Small tables with named rows and columns. After each table, cells are looked up by row and column.

lugan
         rap  fif  pirotav  sezo  kosa  vig  gab  fup  noroza
lezuni   320  515      151   222   578  445  273  569     468
pufurat  339  603      120   205   580  345  206  472     447
togib    582  566      386   180   431  804  599  466     500
bod      524  688      382   407   431  209  273  214     434
lubiga   488  692      268   390   490  152  192  260     465

gab of bod = 273
fup of lezuni = 569
vig of bod = 209
sezo of pufurat = 205
sezo of lubiga = 390
vig of lubiga = 152
noroza of bod = 434
noroza of lubiga = 465
fif of bod = 688
pirotav of togib = 386
pirotav of bod = 382
gab of pufurat = 206
fif of pufurat = 603
pirotav of pufurat = 120
kosa of bod = 431
vig of togib = 804
Row with the largest kosa: pufurat

daser =
columns: fol, lat
pefu: [28375, 76398]
nimumo: [42087, 61626]
melake: [52182, 50072]
dofafik: [38664, 64713]
saleve: [36752, 67499]
sir: [58097, 44749]
dala: [45944, 57446]
tivolok: [29502, 75392]
kefila: [24572, 80325]
zupib: [38291, 65670]
rimov: [85438, 14506]
lodil: [23124, 81602]
ziv: [28426, 76450]
lalo: [47902, 55202]

lat of kefila = 80325
lat of dofafik = 64713
lat of saleve = 67499
lat of lalo = 55202
fol of kefila = 24572
fol of lalo = 47902
lat of rimov = 14506
fol of tivolok = 29502
lat of sir = 44749
lat of ziv = 76450
lat of melake = 50072
fol of melake = 52182
lat of lodil = 81602
lat of tivolok = 75392
fol of dofafik = 38664
lat of nimumo = 61626
fol of sir = 58097
lat of pefu = 76398

vog:
	negutos	rit	nofi	vem	gug	pigu	mapame	zifu	zisumu
pogu	1.161	0.937	7.666	0.822	7.365	2.235	3.103	3.492	-0.108
gat	0.226	0.275	8.230	0.272	4.539	2.149	2.806	3.789	0.031
nad	-0.595	0.119	2.551	-0.717	-6.990	5.987	2.238	1.100	1.508
sorug	4.178	3.054	-2.773	2.543	-1.957	2.884	0.092	1.490	3.611
bevif	-1.860	-1.590	5.116	-2.995	-4.086	2.265	2.315	1.612	5.169
guf	-3.361	-3.208	5.729	-5.103	-2.095	3.163	1.876	2.638	5.012
val	0.551	-1.464	0.450	-3.035	6.547	-1.080	2.143	1.145	0.980

sorug, mapame => 0.092
nad, vem => -0.717
guf, nofi => 5.729
bevif, rit => -1.590
nad, zisumu => 1.508
gat, negutos => 0.226
nad, zifu => 1.100
val, vem => -3.035
gat, rit => 0.275
sorug, pigu => 2.884
pogu, nofi => 7.666
guf, negutos => -3.361
bevif, negutos => -1.860
pogu, zisumu => -0.108
sorug, negutos => 4.178
Row with the largest pigu: nad

konimu =
,vunalod,roror,tomom,vabapag,ror,mizo,kinas,bim,mip,sode
tenedi,126,108,76,122,101,144,131,119,124,88
viz,123,130,146,142,115,96,167,103,124,35
satona,99,98,124,119,129,166,44,122,116,148
fuzul,97,113,73,133,96,172,148,90,107,76
gafazed,122,109,133,135,90,40,210,105,105,88
sume,115,145,53,144,143,139,204,178,127,60
fol,122,106,163,112,162,236,130,54,128,138
sev,113,102,218,167,145,54,191,72,126,126
toz,128,88,164,128,144,130,126,95,121,154

What is the sode of gafazed in konimu? 88
What is the bim of sev in konimu? 72
What is the vabapag of gafazed in konimu? 135
What is the vabapag of satona in konimu? 119
What is the kinas of satona in konimu? 44
What is the sode of fol in konimu? 138
What is the mip of fuzul in konimu? 107
Row with the largest ror: fol

ter
         sorivi    tig  motasop    fud  nomuf    dav  ligeli    zum  ludorar    muf
vek       4.341  3.178    2.355  2.784  3.269  5.456   3.836  5.332    6.234  4.255
kop       4.401  5.837    5.265  4.668  4.241  4.031   5.993  5.246    4.040  3.550
pomesit   4.439  2.739    2.545  3.192  4.273  4.973   3.147  3.476    5.453  7.945
zuleza    4.371  3.098    2.560  3.023  3.611  5.014   3.528  4.171    5.668  4.970
pepu      4.343  3.119    2.345  2.788  3.288  5.473   3.751  5.111    6.227  4.374
nin       4.422  2.943    2.705  3.271  4.159  4.796   3.285  3.626    5.331  6.321

fud of kop = 4.668
sorivi of pomesit = 4.439
motasop of kop = 5.265
ligeli of vek = 3.836
zum of kop = 5.246
ligeli of kop = 5.993

Table nus
	pazof	zipe	neba	dogisig	kifab
pezi	0.8	8.2	9.0	9.2	9.3
gug	3.3	4.1	5.3	9.0	1.1
nodoto	8.1	2.2	2.6	4.8	2.5

nodoto, kifab => 2.5
gug, zipe => 4.1
gug, pazof => 3.3
nodoto, zipe => 2.2
pezi, pazof => 0.8
pezi, zipe => 8.2
nodoto, pazof => 8.1
gug, kifab => 1.1
pezi, dogisig => 9.2
gug, neba => 5.3
nodoto, neba => 2.6
gug, dogisig => 9.0
nodoto, dogisig => 4.8
pezi, neba => 9.0
pezi, kifab => 9.3

bik:
|  | puf | sotas | komuga | livik | muzukiz | guk | lurizus | topimo |
|---|---|---|---|---|---|---|---|---|
| gokib | 142 | 125 | 153 | 114 | 120 | 103 | 92 | 103 |
| bimot | 121 | 130 | 162 | 143 | 144 | 167 | 128 | 185 |
| dakud | 109 | 150 | 160 | 199 | 180 | 157 | 98 | 182 |
| nal | 173 | 114 | 171 | 64 | 81 | 117 | 96 | 110 |
| pogub | 119 | 157 | 87 | 173 | 139 | 158 | 169 | 137 |

bimot, puf: 121
dakud, livik: 199
bimot, muzukiz: 144
nal, livik: 64
gokib, livik: 114
nal, sotas: 114
gokib, topimo: 103
dakud, puf: 109
bimot, livik: 143
bimot, guk: 167
dakud, lurizus: 98
dakud, guk: 157
pogub, livik: 173
pogub, muzukiz: 139
bimot, sotas: 130

beb =
fields: punot, povi, vegefe
saf: [81.4, -77.2, -69.2]
guga: [-29.5, 20.5, 36.4]
vukegos: [-31.3, -3.8, 32.6]
bur: [51.7, -46.4, -79.8]
geregu: [-15.8, -17.0, 38.3]

What is the povi of geregu in beb? -17.0
What is the punot of vukegos in beb? -31.3
What is the vegefe of saf in beb? -69.2
What is the vegefe of vukegos in beb? 32.6
What is the povi of guga in beb? 20.5
What is the vegefe of bur in beb? -79.8
What is the vegefe of guga in beb? 36.4
What is the punot of geregu in beb? -15.8
What is the povi of bur in beb? -46.4

duv:
         pegeso  zik  kud  fikope  totin  kase  mifi  bopul  sib  kab
gen         141  125  128     115    132   170   147    115  151  124
mem         148   97  156     123    145   134   137    163  123  133
kesat       110  105  138     134    123   223   142    150  135  118
naro        117  154  159     156    136    83   114    231  114  133
bes         117  133  141      85    149   131   123    126  139  124
legutiv     152  125  121     197     82   173   131     48  115  146
kefe        162   98  117     112    159   199   141    126  138  152
sisesi      122  137  152     150    137   129   125    140  132  126
mukitiz     160  160  114     199    117   118   137    190  134  134
fot          99  119  126     105    142    90   126    175  139  103
lebek       115  127  127     108    133   146   137     87  124  121
fusozi      126  138  135     106     73   153   131    121  118  132
karifak     137  127  118     176    113    79   142    163  148  161
laduze       95  135  132      78    156   138   139    118  123  120

What is the zik of fusozi in duv? 138
What is the zik of laduze in duv? 135
What is the sib of lebek in duv? 124
What is the pegeso of fot in duv? 99
What is the fikope of naro in duv? 156
What is the kase of kesat in duv? 223
What is the kud of laduze in duv? 132
What is the kab of bes in duv? 124
What is the zik of fot in duv? 119
What is the sib of fusozi in duv? 118
What is the kase of lebek in duv? 146
What is the fikope of laduze in duv? 78
What is the totin of bes in duv? 149
What is the bopul of mukitiz in duv? 190
What is the kab of mukitiz in duv? 134
What is the kud of legutiv in duv? 121
What is the sib of kesat in duv? 135
What is the bopul of bes in duv? 126
What is the kab of legutiv in duv? 146
What is the kab of karifak in duv? 161

Table vom
|  | bapemo | revoka | rak | leviva | kob | zag | dibile | lun | zok |
|---|---|---|---|---|---|---|---|---|---|
| resimo | 0.64 | 0.48 | 0.70 | 0.88 | 0.24 | 0.80 | 0.57 | 0.39 | 0.24 |
| mizod | 0.75 | 0.47 | 0.76 | 0.63 | 0.56 | 0.51 | 0.42 | 0.50 | 0.64 |
| fumezap | 0.77 | 0.54 | 0.86 | 0.50 | 0.76 | 0.81 | 0.49 | 0.64 | 0.65 |
| fazeseb | 0.85 | 0.57 | 0.28 | 0.35 | 0.75 | 0.64 | 0.59 | 0.81 | 0.67 |
| fule | 0.63 | 0.75 | 0.67 | 0.82 | 0.74 | 0.37 | 0.59 | 0.79 | 0.75 |
| vopa | 0.73 | 0.63 | 0.76 | 0.72 | 0.50 | 0.44 | 0.94 | 0.76 | 0.47 |
| gutikuf | 0.66 | 0.59 | 0.79 | 0.72 | 0.48 | 0.54 | 0.70 | 0.56 | 0.65 |
| lugu | 0.68 | 0.59 | 0.65 | 0.82 | 0.55 | 0.69 | 0.87 | 0.68 | 0.60 |
| madif | 0.94 | 0.68 | 0.47 | 0.32 | 0.61 | 0.61 | 0.80 | 0.69 | 0.65 |
| kezalub | 0.36 | 0.84 | 0.57 | 0.67 | 0.74 | 0.12 | 0.94 | 0.65 | 0.90 |
| mep | 0.74 | 0.61 | 0.69 | 0.84 | 0.21 | 0.81 | 0.57 | 0.46 | 0.34 |
| sirek | 0.59 | 0.24 | 0.55 | 0.57 | 0.59 | 0.54 | 0.67 | 0.67 | 0.61 |
| faf | 0.65 | 0.22 | 0.63 | 0.65 | 0.48 | 0.65 | 0.61 | 0.41 | 0.43 |

What is the bapemo of vopa in vom? 0.73
What is the revoka of sirek in vom? 0.24
What is the leviva of fule in vom? 0.82
What is the kob of mep in vom? 0.21
What is the zag of fule in vom? 0.37
What is the dibile of lugu in vom? 0.87
What is the zok of kezalub in vom? 0.90
What is the dibile of fule in vom? 0.59

